Below is a small trained network, with its code and all its weights. Each question gives an input and a class and asks what happens when units are switched off, that is, made to give their printed mean instead of their output.

import numpy as np


def w(rows, s, z=0):
    codes = np.array(rows[::2]) - 128.0
    scale = np.full(codes.shape[1], s)
    scale[-1] = z or s
    return codes * scale


def norm(h):
    return h / np.sqrt((h * h).mean(-1, keepdims=True) + 1e-5)


def f(y):
    return np.maximum(y, 0)


def log_softmax(a):
    a = a - a.max(-1, keepdims=True)
    return a - np.log(np.exp(a).sum(-1, keepdims=True))


def net(x, mask):
    res = np.array(x, float).reshape(1, 4) / 4 @ E
    u = 0
    for l in range(2):
        y = f(norm(res) @ A[l][:, :-1].T + A[l][:, -1])
        res = res + np.where(mask[u : u + 10], y, B[l][:, -1]) @ B[l][:, :-1]
        u += 10
    return log_softmax(norm(res)[-1] @ U[:, :-1].T + U[:, -1])


A, B = {}, {}
E = w([
[177,107,242,96,96,46,254,165,66],'x0',
[145,236,213,179,135,239,153,84,157],'x1',
[128,185,110,173,114,64,176,123,190],'x2',
[173,135,26,145,105,180,204,45,60],'x3',
],0.0045)
A[0] = w([
[227,148,113,121,136,195,187,13,154,130],'L0N0',
[191,200,210,76,13,191,208,176,144,142],'L0N1',
[140,40,201,97,50,254,65,162,4,3],'L0N2',
[84,115,217,162,191,84,89,194,117,50],'L0N3',
[192,162,79,121,49,139,192,163,36,112],'L0N4',
[147,69,119,20,156,223,122,157,87,43],'L0N5',
[135,132,149,11,146,152,79,108,42,89],'L0N6',
[186,67,49,94,194,55,149,184,47,89],'L0N7',
[172,144,134,220,182,17,176,59,169,81],'L0N8',
[135,147,74,178,114,138,204,136,123,54],'L0N9',
],0.0055,0.0059)
B[0] = w([
[182,122,156,101,155,138,78,175,164,234],'L0N0',
[76,88,149,176,92,167,107,80,118,253],'L0N1',
[71,193,112,164,246,74,149,123,39,179],'L0N2',
[120,161,194,35,102,147,19,204,148,187],'L0N3',
[136,166,93,50,41,105,68,134,115,211],'L0N4',
[72,193,107,152,250,62,166,123,110,163],'L0N5',
[87,148,82,95,163,107,168,98,98,174],'L0N6',
[181,103,187,181,134,138,172,63,193,228],'L0N7',
[85,125,84,150,234,116,178,254,63,181],'L0N8',
[131,165,111,85,168,132,107,161,128,153],'L0N9',
],0.0081,0.0048)
A[1] = w([
[205,181,42,100,112,180,143,83,60,86],'L1N0',
[161,143,177,167,148,239,111,88,93,105],'L1N1',
[144,1,72,68,131,51,116,112,122,87],'L1N2',
[82,187,67,188,145,115,209,224,171,3],'L1N3',
[54,177,202,90,111,135,85,124,162,78],'L1N4',
[231,135,87,74,124,119,152,106,86,71],'L1N5',
[103,172,100,156,169,88,155,203,87,99],'L1N6',
[105,103,198,91,30,73,200,125,23,78],'L1N7',
[134,103,80,126,154,163,91,79,180,27],'L1N8',
[93,146,59,140,166,187,78,110,165,76],'L1N9',
],0.0086,0.0049)
B[1] = w([
[133,152,151,35,155,109,84,254,174,215],'L1N0',
[162,139,135,170,155,50,214,78,131,235],'L1N1',
[212,209,178,182,161,147,219,97,132,223],'L1N2',
[76,147,127,94,240,93,154,57,10,179],'L1N3',
[199,141,81,68,141,135,145,169,134,244],'L1N4',
[138,151,194,79,159,139,66,183,133,190],'L1N5',
[82,185,131,110,144,131,61,104,68,206],'L1N6',
[46,64,32,176,71,173,65,91,147,254],'L1N7',
[57,64,137,129,71,141,117,79,142,179],'L1N8',
[88,79,124,145,62,127,118,142,70,235],'L1N9',
],0.0099,0.0058)
U = w([
[170,187,162,23,131,129,54,236,183,169],'0',
[30,201,106,142,249,92,118,74,19,82],'1',
[39,34,75,202,21,173,91,79,155,3],'2',
[224,184,193,208,160,111,226,54,196,254],'3',
],0.015,0.0019)

Each question gives the input, the list of numbers given to net, and the class t.
The units are the neurons (one row each of A and B). Each row of codes is followed by its name. A weight is (code - 128) times the scale printed after its matrix; where a second scale follows, it is the last column's (A, B and U).
mask holds one flag per neuron, layer by layer. A switched-off neuron (its flag False) gives its mean, the last column of its row in B, instead of its output. The means were averaged over made-up inputs and are rounded, as every weight is.
A unit's drop is (log p(t) with every unit on - log p(t) with that unit switched off) / (log p(t) with every unit on - log p(t) with every unit switched off).
The circuit of an input: a set's keep is (log p(t) with only the set's units on - log p(t) with every unit switched off) / (log p(t) with every unit on - log p(t) with every unit switched off). Starting from the 12 units with the biggest drops (on a tie, the unit counted first), units are removed one at a time, each time the one whose removal leaves the highest keep (on an exact tie, the one counted first), for as long as the keep stays at least 0.8.
units of the circuit, in order: the units of the circuit, biggest drop first
most important unit: the unit with the biggest drop
top k neurons: the k neurons with the biggest drops, biggest first
k most important neurons of layer l: the k neurons of layer l with the biggest drops, biggest first
input [2,-3,-1,3], class 0: most important unit	L0N4
input [-3,-8,-4,8], class 0: top 3 neurons	L1N0, L1N5, L0N1
input [6,2,0,6], class 0: top 3 neurons	L0N4, L1N0, L0N0
input [-4,8,-7,3], class 3: 4 most important neurons of layer 1	L1N1, L1N7, L1N6, L1N3
input [4,-4,-1,1], class 2: 3 most important neurons of layer 1	L1N7, L1N1, L1N4
input [7,0,-5,6], class 2: 2 most important neurons of layer 0	L0N1, L0N7
input [5,-6,4,1], class 3: top 3 neurons	L1N2, L0N7, L0N1
input [-5,7,5,7], class 0: top 2 neurons	L1N0, L0N7
input [-6,0,-7,7], class 0: top 2 neurons	L1N0, L0N1
input [3,0,-8,8], class 0: 2 most important neurons of layer 0	L0N4, L0N0
input [-2,6,-5,4], class 3: 3 most important neurons of layer 1	L1N1, L1N7, L1N6
input [-8,-6,-5,-6], class 2: units of the circuit, in order	L1N0, L1N9
input [7,6,-7,-6], class 1: top 2 neurons	L0N2, L0N4
input [-1,7,8,7], class 1: most important unit	L0N8
input [3,5,-1,5], class 0: 2 most important neurons of layer 0	L0N4, L0N7
input [1,6,7,1], class 1: 2 most important neurons of layer 0	L0N8, L0N7
input [8,3,-7,-4], class 2: 3 most important neurons of layer 0	L0N1, L0N8, L0N0
input [-5,-5,0,0], class 2: top 3 neurons	L1N8, L1N9, L1N1
input [-6,1,5,3], class 2: 2 most important neurons of layer 1	L1N9, L1N8
input [-8,1,2,5], class 2: units of the circuit, in order	L1N9
input [4,-5,-1,4], class 3: top 3 neurons	L0N7, L1N2, L0N1
input [3,-8,5,-6], class 3: 2 most important neurons of layer 1	L1N2, L1N0
input [7,5,8,1], class 1: top 2 neurons	L0N8, L1N3
